Below are the code and all the weights of a small trained network. Each question names an input and a target symbol and asks about switching units off, where a switched-off unit gives its printed mean instead of its output.

import numpy as np


def w(rows, s, z=0):
    codes = np.array(rows[::2]) - 128.0
    scale = np.full(codes.shape[1], s)
    scale[-1] = z or s
    return codes * scale


def f(y):
    return np.maximum(y, 0)


def softmax(a):
    e = np.exp(a - a.max(-1, keepdims=True))
    return e / e.sum(-1, keepdims=True)


def log_softmax(a):
    a = a - a.max(-1, keepdims=True)
    return a - np.log(np.exp(a).sum(-1, keepdims=True))


def net(x, mask):
    ids = ['αβγδζθλμπτψ'.index(c) for c in x.split()]
    T = len(ids)
    res = E[ids] + P[:T]
    r = res
    for j in range(3):
        rows = slice(2 * j, 2 * j + 2)
        q, k, v = (r @ M[0][rows].T for M in (Q, K, V))
        z = softmax(np.where(np.tri(T) > 0, q @ k.T / 2**0.5, -1e9)) @ v
        o = O[0][rows]
        res = res + np.where(mask[j], z, o[:, -1]) @ o[:, :-1]
    y = f(res @ A[0][:, :-1].T + A[0][:, -1])
    res = res + np.where(mask[3:27], y, B[0][:, -1]) @ B[0][:, :-1]
    return log_softmax(res[-1] @ U[:, :-1].T + U[:, -1])


Q, K, V, O, A, B = {}, {}, {}, {}, {}, {}
E = w([
[38,139,89,106,156,130,138,162,161,101,52,85],'α',
[130,155,197,116,225,168,103,178,164,75,80,125],'β',
[132,137,196,135,170,108,140,119,153,206,147,143],'γ',
[149,120,105,5,170,174,76,177,121,183,94,113],'δ',
[136,146,102,134,73,129,111,118,47,43,110,180],'ζ',
[165,97,127,57,99,88,155,108,131,92,161,73],'θ',
[237,106,62,109,116,74,135,130,82,212,39,125],'λ',
[206,90,100,68,95,107,148,151,171,72,149,106],'μ',
[162,134,83,114,61,210,142,22,137,193,151,77],'π',
[124,28,100,110,188,150,128,61,114,164,109,166],'τ',
[121,66,107,153,114,218,139,127,110,183,194,110],'ψ',
],0.021)
P = w([
[125,203,93,116,201,95,160,178,70,106,162,125],'0',
[121,188,105,27,115,162,167,187,107,150,113,136],'1',
[137,157,137,60,124,155,160,161,122,130,128,114],'2',
[124,135,166,85,123,148,160,148,134,121,114,102],'3',
[106,112,185,110,115,147,157,139,152,114,100,92],'4',
[95,95,188,126,105,147,142,132,177,113,105,81],'5',
[87,78,203,139,104,144,125,116,200,106,98,71],'6',
[81,64,190,154,90,149,103,127,241,119,110,62],'7',
[49,55,216,164,89,153,95,126,254,130,134,57],'8',
],0.0095)
Q[0] = w([
[63,166,127,108,177,165,84,189,133,121,58,85],'head 1',
[101,195,116,254,89,133,78,86,82,152,173,226],'head 1',
[175,102,92,195,98,59,152,89,96,107,220,166],'head 2',
[113,134,84,249,158,94,57,108,39,196,124,188],'head 2',
[113,147,185,176,98,84,161,114,179,115,112,72],'head 3',
[80,148,156,111,126,180,127,164,173,143,39,75],'head 3',
],0.011)
K[0] = w([
[100,93,104,193,170,216,148,31,111,173,145,166],'head 1',
[127,218,78,84,134,91,166,140,46,54,190,217],'head 1',
[137,159,113,101,103,97,76,195,107,4,95,89],'head 2',
[182,203,60,90,166,107,166,168,12,120,144,148],'head 2',
[152,114,134,154,94,80,128,100,194,107,116,124],'head 3',
[94,96,167,155,125,159,155,88,128,190,131,130],'head 3',
],0.011)
V[0] = w([
[192,241,134,235,88,91,185,179,164,155,95,102],'head 1',
[114,38,207,150,189,223,180,205,125,165,154,69],'head 1',
[142,130,198,186,27,145,254,70,109,208,252,176],'head 2',
[192,143,204,83,127,49,114,225,100,156,168,37],'head 2',
[47,120,184,89,140,68,100,43,56,186,147,101],'head 3',
[126,118,127,130,163,162,100,86,66,183,117,168],'head 3',
],0.007)
O[0] = w([
[113,108,152,119,82,101,105,80,66,143,78,2,2],'head 1',
[83,196,127,136,98,74,127,98,92,154,169,159,222],'head 1',
[144,175,104,204,182,115,111,148,128,147,141,79,152],'head 2',
[105,77,213,103,76,150,69,195,186,243,191,157,64],'head 2',
[187,49,41,49,95,110,65,214,231,127,65,171,148],'head 3',
[179,163,76,151,105,122,62,96,137,168,141,103,173],'head 3',
],0.0095,0.0068)
A[0] = w([
[132,102,212,135,212,183,168,117,136,162,208,106,140],'neuron 1',
[109,179,140,174,185,195,183,106,132,173,57,115,28],'neuron 2',
[91,100,172,80,189,166,107,171,192,134,128,60,12],'neuron 3',
[47,132,134,154,200,190,147,70,118,96,115,153,101],'neuron 4',
[56,141,181,166,182,163,123,143,144,126,147,165,53],'neuron 5',
[181,166,164,138,132,76,133,193,143,117,153,57,21],'neuron 6',
[78,91,142,169,161,237,121,89,95,120,148,94,98],'neuron 7',
[135,174,173,170,105,153,166,69,118,185,136,134,47],'neuron 8',
[145,132,107,124,164,49,179,131,74,108,125,83,76],'neuron 9',
[125,135,119,95,135,191,146,41,172,105,58,153,56],'neuron 10',
[128,79,173,110,180,143,140,145,146,124,178,119,94],'neuron 11',
[66,164,173,140,147,189,113,211,122,162,174,79,188],'neuron 12',
[107,121,102,182,51,160,119,106,65,72,88,127,2],'neuron 13',
[131,196,68,121,127,74,171,202,158,95,175,150,33],'neuron 14',
[150,163,109,100,50,50,140,77,58,55,200,184,14],'neuron 15',
[169,138,208,107,109,164,86,96,78,110,131,96,16],'neuron 16',
[73,217,87,168,197,169,73,158,101,85,107,164,53],'neuron 17',
[121,148,126,138,158,152,104,255,120,150,97,127,103],'neuron 18',
[153,29,132,138,131,140,173,145,165,62,154,80,103],'neuron 19',
[129,168,101,141,120,55,50,97,87,55,170,167,221],'neuron 20',
[32,105,145,95,105,211,132,129,105,112,166,30,67],'neuron 21',
[141,139,147,157,16,91,68,167,161,110,196,90,80],'neuron 22',
[87,165,159,131,149,101,125,192,176,70,167,100,36],'neuron 23',
[173,188,164,126,158,146,144,164,185,155,184,91,91],'neuron 24',
],0.0098,0.0058)
B[0] = w([
[95,194,42,112,174,168,159,86,91,147,114,181,183],'neuron 1',
[164,188,113,116,137,160,42,188,111,92,140,79,182],'neuron 2',
[190,205,152,147,118,191,103,186,154,136,80,73,168],'neuron 3',
[164,144,106,116,150,134,144,189,116,112,135,82,216],'neuron 4',
[129,144,36,87,134,79,189,120,132,73,103,158,165],'neuron 5',
[155,71,47,169,90,64,102,158,97,149,133,102,151],'neuron 6',
[80,180,103,48,136,55,218,137,110,116,98,231,166],'neuron 7',
[194,125,113,131,161,87,62,186,135,77,147,66,153],'neuron 8',
[219,202,82,184,143,101,166,221,105,130,84,106,157],'neuron 9',
[139,136,127,195,183,80,177,224,98,137,164,41,222],'neuron 10',
[132,176,78,84,86,143,92,159,190,133,167,163,160],'neuron 11',
[99,214,105,185,95,41,178,158,181,124,118,56,201],'neuron 12',
[141,77,162,165,168,204,48,179,116,222,124,150,145],'neuron 13',
[139,160,138,118,192,84,124,101,113,147,82,196,221],'neuron 14',
[108,189,187,209,142,186,107,159,148,46,131,184,170],'neuron 15',
[246,156,122,142,82,129,101,54,183,78,55,138,144],'neuron 16',
[108,120,41,117,119,155,156,75,91,74,254,100,249],'neuron 17',
[140,118,135,187,70,120,135,92,178,150,116,171,186],'neuron 18',
[170,178,72,60,113,99,171,139,133,181,197,49,172],'neuron 19',
[144,77,225,157,118,209,192,162,158,178,91,121,203],'neuron 20',
[76,86,152,153,140,176,165,105,138,149,101,42,176],'neuron 21',
[89,22,99,88,153,208,45,145,117,90,19,144,152],'neuron 22',
[123,155,106,124,164,120,127,139,38,248,144,147,180],'neuron 23',
[67,89,154,214,182,124,129,174,53,81,138,80,189],'neuron 24',
],0.0082,0.012)
U = w([
[44,17,129,110,139,73,126,180,56,97,91,76,172],'α',
[165,196,217,97,195,65,139,121,201,94,46,109,40],'β',
[78,155,213,195,218,82,77,144,161,207,60,136,147],'γ',
[120,119,152,89,123,138,96,210,134,224,207,121,3],'δ',
[74,97,125,185,51,221,103,138,75,45,57,168,225],'ζ',
[124,83,168,142,49,48,158,140,202,41,186,84,178],'θ',
[179,91,132,128,87,46,191,133,80,194,65,117,76],'λ',
[102,99,148,116,143,156,117,147,115,198,153,96,85],'μ',
[156,118,124,133,167,170,61,54,173,102,136,5,145],'π',
[87,92,79,32,249,150,62,141,47,121,66,199,159],'τ',
[52,136,137,179,72,183,183,42,53,253,184,100,192],'ψ',
],0.0056,0.0057)

Each question gives the input, a string of symbols that net reads in full, and the target symbol t.
The units are the heads (2 rows each of Q, K, V and O) and the neurons (one row each of A and B). Each row of codes is followed by its name. A weight is (code - 128) times the scale printed after its matrix; where a second scale follows, it is the last column's (O, A, B and U).
mask holds one flag per unit, heads first, then neurons. A switched-off unit (its flag False) gives its mean, the last column of its rows in O or B, instead of its output. The means were averaged over made-up inputs and are rounded, as every weight is.
A unit's drop is (log p(t) with every unit on - log p(t) with that unit switched off) / (log p(t) with every unit on - log p(t) with every unit switched off).
The circuit of an input: a set's keep is (log p(t) with only the set's units on - log p(t) with every unit switched off) / (log p(t) with every unit on - log p(t) with every unit switched off). Starting from the 12 units with the biggest drops (on a tie, the unit counted first), units are removed one at a time, each time the one whose removal leaves the highest keep (on an exact tie, the one counted first), for as long as the keep stays at least 0.8.
units of the circuit, in order: the units of the circuit, biggest drop first
top k neurons: the k neurons with the biggest drops, biggest first
heads that matter: for each layer, one digit per head in row order, 1 if its drop is at least 0.15 and else 0, layers parted by /
input μ λ α μ δ β θ, target ζ: units of the circuit, in order -> [head 1; neuron 15; neuron 22]
input λ π μ θ π π α β, target π: top 2 neurons -> [neuron 17; neuron 2]
input γ λ τ μ θ, target ψ: heads that matter -> 011
input π π λ α ζ π λ δ μ, target τ: heads that matter -> 100
input α α θ μ, target δ: units of the circuit, in order -> [head 2]
input τ μ α α, target τ: top 2 neurons -> [neuron 14; neuron 17]
input τ ψ α λ α δ, target ψ: units of the circuit, in order -> [head 1; neuron 17; head 2; head 3]
input β α ζ α α α π λ θ, target π: units of the circuit, in order -> [head 1; neuron 19; neuron 22]
input δ τ δ ζ θ ψ α, target ψ: units of the circuit, in order -> [neuron 17; head 1]
input δ γ τ μ θ γ θ, target α: heads that matter -> 110
input τ μ α α β τ α π θ, target λ: heads that matter -> 010
input θ τ μ λ θ θ, target δ: heads that matter -> 011
input α τ τ θ, target β: heads that matter -> 010
input λ θ ψ β δ θ, target τ: units of the circuit, in order -> [neuron 22; head 2; neuron 1]
input θ θ τ λ δ τ α α δ, target τ: units of the circuit, in order -> [head 1; head 2]
input λ λ θ, target π: heads that matter -> 110
input γ δ α, target γ: heads that matter -> 010
input α π ζ δ δ τ γ α, target γ: units of the circuit, in order -> [head 2; neuron 12; neuron 23]
input λ δ π, target π: units of the circuit, in order -> [head 2; neuron 8]
input γ μ π α τ μ π μ, target λ: top neuron -> [neuron 9]
input δ α γ β δ, target γ: units of the circuit, in order -> [head 2; neuron 17; neuron 12]
input θ α τ ψ π α α, target π: top 2 neurons -> [neuron 17; neuron 2]
input ψ δ θ β, target ψ: top 2 neurons -> [neuron 17; neuron 23]
input ψ τ γ, target γ: top neuron -> [neuron 17]
input ψ π ψ τ β, target τ: heads that matter -> 100
input γ α λ ζ δ λ α δ, target γ: heads that matter -> 010
input π π τ β μ, target ζ: top 2 neurons -> [neuron 22; neuron 15]
input θ λ γ π α α δ β τ, target τ: heads that matter -> 010
input τ θ θ, target δ: heads that matter -> 111
input δ α α α θ μ, target δ: top 3 neurons -> [neuron 19; neuron 11; neuron 17]
